Below are the code and all the weights of a small trained network. Each question names an input and a target symbol and asks about switching units off, where a switched-off unit gives its printed mean instead of its output.

import numpy as np


def w(rows, s, z=0):
    codes = np.array(rows[::2]) - 128.0
    scale = np.full(codes.shape[1], s)
    scale[-1] = z or s
    return codes * scale


def norm(h):
    return h / np.sqrt((h * h).mean(-1, keepdims=True) + 1e-5)


def f(y):
    return y / 2 * (1 + np.tanh(0.7978845608 * (y + 0.044715 * y**3)))


def softmax(a):
    e = np.exp(a - a.max(-1, keepdims=True))
    return e / e.sum(-1, keepdims=True)


def log_softmax(a):
    a = a - a.max(-1, keepdims=True)
    return a - np.log(np.exp(a).sum(-1, keepdims=True))


def net(x, mask):
    ids = ['γδεζηθλμξπστφψ'.index(c) for c in x.split()]
    T = len(ids)
    res = E[ids] + P[:T]
    u = 0
    for l in range(2):
        q, k, v = (norm(res) @ M[l].T for M in (Q, K, V))
        z = softmax(np.where(np.tri(T) > 0, q @ k.T / 2**0.5, -1e9)) @ v
        res = res + np.where(mask[u], z, O[l][:, -1]) @ O[l][:, :-1]
        u += 1
        y = f(norm(res) @ A[l][:, :-1].T + A[l][:, -1])
        res = res + np.where(mask[u : u + 8], y, B[l][:, -1]) @ B[l][:, :-1]
        u += 8
    return log_softmax(norm(res)[-1] @ U[:, :-1].T + U[:, -1])


Q, K, V, O, A, B = {}, {}, {}, {}, {}, {}
E = w([
[139,43,226,107],'γ',
[91,143,101,254],'δ',
[206,119,211,158],'ε',
[136,127,92,211],'ζ',
[120,161,97,241],'η',
[146,146,112,201],'θ',
[114,189,139,243],'λ',
[117,162,107,245],'μ',
[128,146,90,208],'ξ',
[146,120,145,169],'π',
[176,164,163,225],'σ',
[134,122,90,214],'τ',
[147,132,137,210],'φ',
[196,154,222,206],'ψ',
],0.0082)
P = w([
[128,126,31,70],'0',
[6,136,172,188],'1',
[254,145,175,200],'2',
[10,120,170,176],'3',
[224,118,140,214],'4',
[12,103,168,171],'5',
[208,124,141,205],'6',
[15,99,178,173],'7',
[199,116,133,195],'8',
[23,80,196,143],'9',
[191,104,126,196],'10',
[17,81,178,156],'11',
],0.0096)
Q[0] = w([
[6,114,170,159],'0.h1',
[119,100,73,142],'0.h1',
],0.014)
K[0] = w([
[162,220,57,2],'0.h1',
[158,167,162,221],'0.h1',
],0.0077)
V[0] = w([
[97,65,111,77],'0.h1',
[246,115,192,129],'0.h1',
],0.011)
O[0] = w([
[75,117,43,78,194],'0.h1',
[106,246,166,112,8],'0.h1',
],0.012,0.0013)
A[0] = w([
[139,133,193,84,50],'0.n1',
[71,134,86,176,133],'0.n2',
[76,118,140,141,166],'0.n3',
[166,147,70,2,124],'0.n4',
[195,93,87,98,227],'0.n5',
[37,110,203,67,180],'0.n6',
[137,76,56,114,152],'0.n7',
[137,76,227,236,251],'0.n8',
],0.012,0.0028)
B[0] = w([
[81,105,100,156,127],'0.n1',
[163,84,163,34,152],'0.n2',
[124,99,94,57,147],'0.n3',
[104,202,203,171,130],'0.n4',
[136,255,156,199,136],'0.n5',
[148,187,66,144,155],'0.n6',
[142,170,164,128,143],'0.n7',
[60,185,168,57,248],'0.n8',
],0.0089,0.017)
Q[1] = w([
[169,192,78,189],'1.h1',
[230,182,254,140],'1.h1',
],0.0094)
K[1] = w([
[107,88,213,2],'1.h1',
[110,195,250,28],'1.h1',
],0.0093)
V[1] = w([
[2,191,145,81],'1.h1',
[30,3,33,142],'1.h1',
],0.0081)
O[1] = w([
[86,124,13,180,253],'1.h1',
[64,254,195,18,9],'1.h1',
],0.0066,0.0064)
A[1] = w([
[125,77,122,172,97],'1.n1',
[132,86,130,170,89],'1.n2',
[142,150,178,2,3],'1.n3',
[179,181,189,175,169],'1.n4',
[177,126,197,136,135],'1.n5',
[169,183,23,147,186],'1.n6',
[89,111,99,58,125],'1.n7',
[110,67,169,98,95],'1.n8',
],0.014,0.0056)
B[1] = w([
[126,201,148,168,172],'1.n1',
[91,217,124,137,161],'1.n2',
[155,198,116,188,190],'1.n3',
[142,160,28,159,254],'1.n4',
[217,168,63,148,161],'1.n5',
[247,132,119,144,237],'1.n6',
[130,160,88,72,235],'1.n7',
[209,107,120,143,183],'1.n8',
],0.011,0.005)
U = w([
[116,171,46,53,160],'γ',
[155,240,230,115,106],'δ',
[244,179,50,219,130],'ε',
[166,123,128,143,70],'ζ',
[183,125,166,148,112],'η',
[148,82,121,154,121],'θ',
[73,86,181,255,191],'λ',
[181,110,172,156,150],'μ',
[172,116,139,148,93],'ξ',
[102,29,7,168,3],'π',
[22,145,165,155,147],'σ',
[168,129,129,142,71],'τ',
[138,55,108,149,180],'φ',
[92,206,112,234,61],'ψ',
],0.01,0.0024)

Each question gives the input, a string of symbols that net reads in full, and the target symbol t.
The units are the heads (2 rows each of Q, K, V and O) and the neurons (one row each of A and B). Each row of codes is followed by its name. A weight is (code - 128) times the scale printed after its matrix; where a second scale follows, it is the last column's (O, A, B and U).
mask holds one flag per unit, layer by layer, with each layer's heads first. A switched-off unit (its flag False) gives its mean, the last column of its rows in O or B, instead of its output. The means were averaged over made-up inputs and are rounded, as every weight is.
A unit's drop is (log p(t) with every unit on - log p(t) with that unit switched off) / (log p(t) with every unit on - log p(t) with every unit switched off).
The circuit of an input: a set's keep is (log p(t) with only the set's units on - log p(t) with every unit switched off) / (log p(t) with every unit on - log p(t) with every unit switched off). Starting from the 12 units with the biggest drops (on a tie, the unit counted first), units are removed one at a time, each time the one whose removal leaves the highest keep (on an exact tie, the one counted first), for as long as the keep stays at least 0.8.
circuit, biggest first: the units of the circuit, biggest drop first
unit that matters most: the unit with the biggest drop
k most important neurons: the k neurons with the biggest drops, biggest first
k most important neurons of layer l: the k neurons of layer l with the biggest drops, biggest first
input ε λ τ δ γ φ, target ε: circuit, biggest first -> 0.h1, 0.n8, 1.n6, 1.h1
input γ γ π δ λ μ ψ δ δ φ, target γ: unit that matters most -> 1.h1
input δ γ γ η γ μ, target δ: circuit, biggest first -> 1.h1, 0.n8, 0.h1
input π γ μ δ δ δ δ φ, target π: 4 most important neurons -> 0.n2, 0.n4, 0.n5, 0.n7
input λ μ σ δ γ θ δ λ φ σ, target λ: circuit, biggest first -> 0.h1, 1.h1, 0.n8, 1.n4
input σ π γ φ π δ, target σ: 2 most important neurons -> 0.n8, 1.n4
input π θ σ γ δ δ π σ, target π: circuit, biggest first -> 0.h1, 0.n2
input δ λ ψ μ, target δ: circuit, biggest first -> 0.n8, 1.h1, 0.h1
input λ ψ φ θ ξ λ γ δ μ θ ζ δ, target λ: circuit, biggest first -> 0.h1, 1.n4
input ψ γ γ ψ λ λ δ ε γ γ, target ψ: 2 most important neurons of layer 0 -> 0.n6, 0.n2
input μ γ π φ γ γ γ γ π γ γ, target σ: 3 most important neurons of layer 0 -> 0.n2, 0.n8, 0.n3
input ε γ π π π λ γ λ, target ε: 2 most important neurons of layer 0 -> 0.n8, 0.n6
input δ φ φ λ γ δ η γ γ, target λ: 2 most important neurons of layer 0 -> 0.n2, 0.n8
input γ λ μ σ δ ξ π γ θ γ π, target ψ: 2 most important neurons -> 0.n6, 0.n8
input γ γ δ π η γ γ π ξ ψ, target γ: circuit, biggest first -> 0.h1
input π λ μ γ γ γ σ π γ η π η, target π: 3 most important neurons -> 0.n2, 0.n5, 0.n4
input μ δ μ π δ δ π γ μ σ φ, target ψ: 3 most important neurons -> 0.n8, 0.n6, 1.n6
input π τ γ γ σ γ δ λ γ, target σ: 3 most important neurons -> 0.n2, 0.n8, 1.n6
input π λ π ψ, target π: 2 most important neurons -> 0.n4, 0.n7
input γ δ σ λ γ, target ψ: 2 most important neurons of layer 0 -> 0.n2, 0.n1
input λ γ γ γ π ξ γ δ π ψ η λ, target λ: 2 most important neurons of layer 0 -> 0.n5, 0.n7
input γ γ θ δ γ, target λ: 2 most important neurons -> 0.n8, 1.n7
input σ γ ψ γ θ γ π μ, target σ: 2 most important neurons -> 0.n8, 1.n4
